Below are the code and all the weights of a small trained network. Each question names an input and a target symbol and asks about switching units off, where a switched-off unit gives its printed mean instead of its output.

import numpy as np


def w(rows, s, z=0):
    codes = np.array(rows[::2]) - 128.0
    scale = np.full(codes.shape[1], s)
    scale[-1] = z or s
    return codes * scale


def f(y):
    return y / 2 * (1 + np.tanh(0.7978845608 * (y + 0.044715 * y**3)))


def softmax(a):
    e = np.exp(a - a.max(-1, keepdims=True))
    return e / e.sum(-1, keepdims=True)


def log_softmax(a):
    a = a - a.max(-1, keepdims=True)
    return a - np.log(np.exp(a).sum(-1, keepdims=True))


def net(x, mask):
    ids = ['ΛΠΣΦΩαδεζητ'.index(c) for c in x.split()]
    T = len(ids)
    res = E[ids] + P[:T]
    u = 0
    for l in range(2):
        r = res
        for j in range(2):
            rows = slice(4 * j, 4 * j + 4)
            q, k, v = (r @ M[l][rows].T for M in (Q, K, V))
            z = softmax(np.where(np.tri(T) > 0, q @ k.T / 4**0.5, -1e9)) @ v
            o = O[l][rows]
            res = res + np.where(mask[u + j], z, o[:, -1]) @ o[:, :-1]
        u += 2
        y = f(res @ A[l][:, :-1].T + A[l][:, -1])
        res = res + np.where(mask[u : u + 4], y, B[l][:, -1]) @ B[l][:, :-1]
        u += 4
    return log_softmax(res[-1] @ U[:, :-1].T + U[:, -1])


Q, K, V, O, A, B = {}, {}, {}, {}, {}, {}
E = w([
[218,33,106],'Λ',
[68,38,65],'Π',
[187,140,31],'Σ',
[103,157,74],'Φ',
[127,81,191],'Ω',
[201,248,89],'α',
[126,94,167],'δ',
[123,101,162],'ε',
[119,124,128],'ζ',
[217,166,154],'η',
[99,166,71],'τ',
],0.017)
P = w([
[113,105,118],'0',
[152,106,103],'1',
[184,106,90],'2',
[201,116,81],'3',
[210,103,76],'4',
[227,108,63],'5',
[234,104,59],'6',
[238,97,61],'7',
[249,99,47],'8',
[254,88,50],'9',
[248,94,45],'10',
],0.0057)
Q[0] = w([
[8,236,165],'L0H0',
[163,101,147],'L0H0',
[35,122,179],'L0H0',
[186,116,28],'L0H0',
[119,67,121],'L0H1',
[167,165,201],'L0H1',
[114,115,93],'L0H1',
[4,163,169],'L0H1',
],0.012)
K[0] = w([
[23,169,151],'L0H0',
[156,69,175],'L0H0',
[4,163,114],'L0H0',
[226,131,149],'L0H0',
[148,62,83],'L0H1',
[156,169,167],'L0H1',
[73,95,81],'L0H1',
[59,123,198],'L0H1',
],0.015)
V[0] = w([
[75,77,237],'L0H0',
[96,121,93],'L0H0',
[234,245,185],'L0H0',
[84,30,61],'L0H0',
[254,79,58],'L0H1',
[147,52,68],'L0H1',
[239,242,135],'L0H1',
[194,144,211],'L0H1',
],0.0069)
O[0] = w([
[184,124,131,72],'L0H0',
[120,150,91,111],'L0H0',
[96,126,239,162],'L0H0',
[141,145,70,144],'L0H0',
[2,115,121,255],'L0H1',
[93,56,125,200],'L0H1',
[94,207,142,144],'L0H1',
[91,169,91,111],'L0H1',
],0.0092,0.0062)
A[0] = w([
[68,123,39,3],'L0N0',
[129,204,159,143],'L0N1',
[76,100,156,91],'L0N2',
[254,100,224,61],'L0N3',
],0.0079,0.0059)
B[0] = w([
[72,101,196,201],'L0N0',
[163,114,124,163],'L0N1',
[2,30,38,252],'L0N2',
[8,102,161,125],'L0N3',
],0.006,0.002)
Q[1] = w([
[83,138,145],'L1H0',
[96,90,179],'L1H0',
[177,79,93],'L1H0',
[170,110,202],'L1H0',
[105,41,102],'L1H1',
[115,74,246],'L1H1',
[75,166,129],'L1H1',
[77,83,96],'L1H1',
],0.012)
K[1] = w([
[155,201,155],'L1H0',
[76,195,110],'L1H0',
[112,79,79],'L1H0',
[12,154,74],'L1H0',
[7,80,91],'L1H1',
[91,140,240],'L1H1',
[82,212,211],'L1H1',
[2,98,122],'L1H1',
],0.0093)
V[1] = w([
[86,104,107],'L1H0',
[171,171,99],'L1H0',
[106,158,99],'L1H0',
[99,106,110],'L1H0',
[130,178,174],'L1H1',
[81,246,117],'L1H1',
[107,159,132],'L1H1',
[209,157,172],'L1H1',
],0.014)
O[1] = w([
[62,159,158,149],'L1H0',
[190,90,164,101],'L1H0',
[151,108,86,128],'L1H0',
[110,173,194,144],'L1H0',
[60,26,73,61],'L1H1',
[79,48,69,60],'L1H1',
[99,77,66,117],'L1H1',
[151,3,167,1],'L1H1',
],0.0067,0.018)
A[1] = w([
[159,192,99,220],'L1N0',
[115,59,247,169],'L1N1',
[123,157,111,152],'L1N2',
[198,96,135,255],'L1N3',
],0.012,0.0064)
B[1] = w([
[169,87,83,253],'L1N0',
[2,220,206,147],'L1N1',
[161,189,104,179],'L1N2',
[244,20,187,145],'L1N3',
],0.0098,0.022)
U = w([
[147,156,76,123],'Λ',
[171,183,132,107],'Π',
[87,178,58,76],'Σ',
[176,126,63,122],'Φ',
[102,175,245,34],'Ω',
[130,83,62,213],'α',
[158,122,187,198],'δ',
[163,125,154,133],'ε',
[254,52,66,253],'ζ',
[46,154,174,123],'η',
[176,113,60,32],'τ',
],0.0076,0.0044)

Each question gives the input, a string of symbols that net reads in full, and the target symbol t.
The units are the heads (4 rows each of Q, K, V and O) and the neurons (one row each of A and B). Each row of codes is followed by its name. A weight is (code - 128) times the scale printed after its matrix; where a second scale follows, it is the last column's (O, A, B and U).
mask holds one flag per unit, layer by layer, with each layer's heads first. A switched-off unit (its flag False) gives its mean, the last column of its rows in O or B, instead of its output. The means were averaged over made-up inputs and are rounded, as every weight is.
A unit's drop is (log p(t) with every unit on - log p(t) with that unit switched off) / (log p(t) with every unit on - log p(t) with every unit switched off).
The circuit of an input: a set's keep is (log p(t) with only the set's units on - log p(t) with every unit switched off) / (log p(t) with every unit on - log p(t) with every unit switched off). Starting from all 12 units, units are removed one at a time, each time the one whose removal leaves the highest keep (on an exact tie, the one counted first), for as long as the keep stays at least 0.8.
circuit, biggest first: the units of the circuit, biggest drop first
k most important neurons: the k neurons with the biggest drops, biggest first
k most important neurons of layer l: the k neurons of layer l with the biggest drops, biggest first
drop when u is switched off: that unit's drop, to one decimal
input ζ ζ Σ, target Σ: circuit, biggest first	L0H1, L1H1, L0H0
input Π ζ ζ δ ζ η Ω, target η: circuit, biggest first	L0H0, L1H1, L1N1, L0H1
input δ ζ Σ Π ζ ζ Ω ζ ζ ζ ε, target Π: circuit, biggest first	L1H1, L0H1, L0N2, L0H0
input ζ ζ δ η α Φ, target α: circuit, biggest first	L1H1, L0H1
input η η ζ Ω α η ε ζ Σ ζ δ, target Σ: 3 most important neurons	L0N2, L1N0, L1N3
input ζ ζ Φ τ ζ ζ ζ ζ η Φ, target η: circuit, biggest first	L0H0, L1H1, L1N0
input Π ζ δ Ω τ ε, target Π: circuit, biggest first	L1H1, L0H1, L0H0
input η ζ Φ Ω τ η Σ ε, target Σ: most important neuron of layer 0	L0N2
input Ω ζ ζ ζ ζ α ζ Ω, target α: circuit, biggest first	L0H1, L1H1, L0H0
input Ω ζ δ δ, target δ: 2 most important neurons	L1N1, L1N3
input ζ ζ ζ Ω, target Ω: circuit, biggest first	L1H1, L1N1, L0H1, L1N0
input ζ Φ ζ Σ Ω Ω ζ Ω ζ Σ Ω, target Σ: circuit, biggest first	L0H1, L1H1, L0H0, L0N0
input ζ Π δ ζ, target Π: circuit, biggest first	L1H1, L0H1, L1N0
input ζ Ω Σ ζ δ, target Σ: most important neuron of layer 0	L0N0
input ζ α ζ ζ Ω ε Ω, target α: circuit, biggest first	L1H1, L0H1, L0H0
input Ω Ω ζ ζ ζ ζ ζ α ζ, target α: circuit, biggest first	L0H1, L1H1, L0H0
input ζ ε Ω ζ ζ, target ζ: 2 most important neurons of layer 1	L1N3, L1N1
input ζ ζ Ω, target Ω: 3 most important neurons	L1N1, L1N0, L0N3
input τ Σ Ω ζ, target Σ: 2 most important neurons	L1N3, L0N0
input ζ ζ Π ζ Π η δ, target η: most important neuron of layer 1	L1N1
input Σ Π Φ, target Π: 2 most important neurons	L0N2, L1N2
input ζ Σ ε ζ δ ζ δ ε ζ Ω, target Σ: 2 most important neurons of layer 1	L1N3, L1N0
input Π η ζ δ δ ζ Ω τ η ζ ζ, target η: drop when L1H1 is switched off	0.4
